Below is a small trained network, with its code and all its weights. Each question gives an input and a class and asks what happens when units are switched off, that is, made to give their printed mean instead of their output.

import numpy as np


def w(rows, s, z=0):
    codes = np.array(rows[::2]) - 128.0
    scale = np.full(codes.shape[1], s)
    scale[-1] = z or s
    return codes * scale


def f(y):
    return np.maximum(y, 0)


def log_softmax(a):
    a = a - a.max(-1, keepdims=True)
    return a - np.log(np.exp(a).sum(-1, keepdims=True))


def net(x, mask):
    res = np.array(x, float).reshape(1, 3) / 4 @ E
    y = f(res @ A[0][:, :-1].T + A[0][:, -1])
    res = res + np.where(mask, y, B[0][:, -1]) @ B[0][:, :-1]
    return log_softmax(res[-1] @ U[:, :-1].T + U[:, -1])


A, B = {}, {}
E = w([
[77,105,189,39,146,92,112,179],'x0',
[79,180,162,172,125,7,177,136],'x1',
[98,126,196,136,224,132,87,17],'x2',
],0.013)
A[0] = w([
[157,91,164,82,143,104,131,189,160],'N0',
[125,87,89,114,37,127,181,152,88],'N1',
[57,111,139,150,239,145,107,43,29],'N2',
[73,124,177,76,124,132,119,170,200],'N3',
[99,81,104,65,195,78,113,177,171],'N4',
[46,195,100,156,102,72,118,144,101],'N5',
[79,205,128,176,131,92,172,149,101],'N6',
[84,190,144,142,113,105,164,126,119],'N7',
[146,137,95,194,59,108,144,75,192],'N8',
[140,138,52,138,132,113,174,129,144],'N9',
[113,110,143,160,150,82,152,160,107],'N10',
[175,178,77,156,130,142,155,57,187],'N11',
[158,43,109,66,136,210,131,122,124],'N12',
[143,31,81,87,93,178,84,104,130],'N13',
[198,63,105,105,154,157,66,191,93],'N14',
[144,154,70,110,84,103,134,192,7],'N15',
[110,112,79,120,85,127,142,188,60],'N16',
[193,154,100,207,97,145,146,97,221],'N17',
[66,87,147,11,81,81,103,124,179],'N18',
],0.011,0.0016)
B[0] = w([
[33,238,47,75,84,171,178,74,179],'N0',
[58,3,122,84,240,97,129,48,222],'N1',
[77,12,122,25,212,25,167,132,248],'N2',
[82,192,95,174,44,211,196,90,187],'N3',
[34,219,111,125,74,228,229,106,185],'N4',
[221,124,174,119,89,126,49,226,192],'N5',
[193,143,153,195,110,112,87,206,199],'N6',
[240,136,168,186,157,117,41,213,177],'N7',
[113,194,189,128,12,132,175,93,213],'N8',
[84,132,70,74,145,127,178,139,186],'N9',
[242,102,242,158,97,163,104,241,165],'N10',
[106,180,135,104,105,179,192,68,217],'N11',
[117,124,145,170,91,184,30,216,253],'N12',
[220,147,206,204,113,143,60,183,246],'N13',
[198,105,211,163,131,104,87,142,228],'N14',
[115,109,58,90,213,74,159,169,213],'N15',
[19,6,86,32,216,38,174,126,206],'N16',
[58,200,99,149,61,175,185,52,234],'N17',
[62,189,107,194,105,202,162,81,205],'N18',
],0.0065,0.014)
U = w([
[95,220,117,157,79,187,187,73,249],'0',
[197,110,186,187,127,142,32,250,114],'1',
[97,31,119,60,236,70,154,125,2],'2',
],0.012,0.0017)

Each question gives the input, the list of numbers given to net, and the class t.
The units are the neurons (one row each of A and B). Each row of codes is followed by its name. A weight is (code - 128) times the scale printed after its matrix; where a second scale follows, it is the last column's (A, B and U).
mask holds one flag per neuron, in row order. A switched-off neuron (its flag False) gives its mean, the last column of its row in B, instead of its output. The means were averaged over made-up inputs and are rounded, as every weight is.
A unit's drop is (log p(t) with every unit on - log p(t) with that unit switched off) / (log p(t) with every unit on - log p(t) with every unit switched off).
unit that matters most: the unit with the biggest drop
k most important neurons: the k neurons with the biggest drops, biggest first
drop when u is switched off: that unit's drop, to one decimal
input [-5,-6,5], class 1: unit that matters most => N13
input [-5,7,-8], class 2: 2 most important neurons => (N1, N16)
input [-6,4,-8], class 2: 3 most important neurons => (N1, N16, N15)
input [-2,3,-3], class 1: 3 most important neurons => (N2, N5, N6)
input [7,6,6], class 0: 2 most important neurons => (N4, N3)
input [-7,7,8], class 2: 3 most important neurons => (N2, N13, N12)
input [-5,-7,-8], class 2: 3 most important neurons => (N1, N16, N15)
input [-5,2,-8], class 2: 2 most important neurons => (N1, N16)
input [4,6,6], class 1: drop when N16 is switched off => 0.5
input [5,3,-4], class 0: drop when N3 is switched off => 0.1
input [-3,-3,6], class 2: drop when N2 is switched off => 1.3
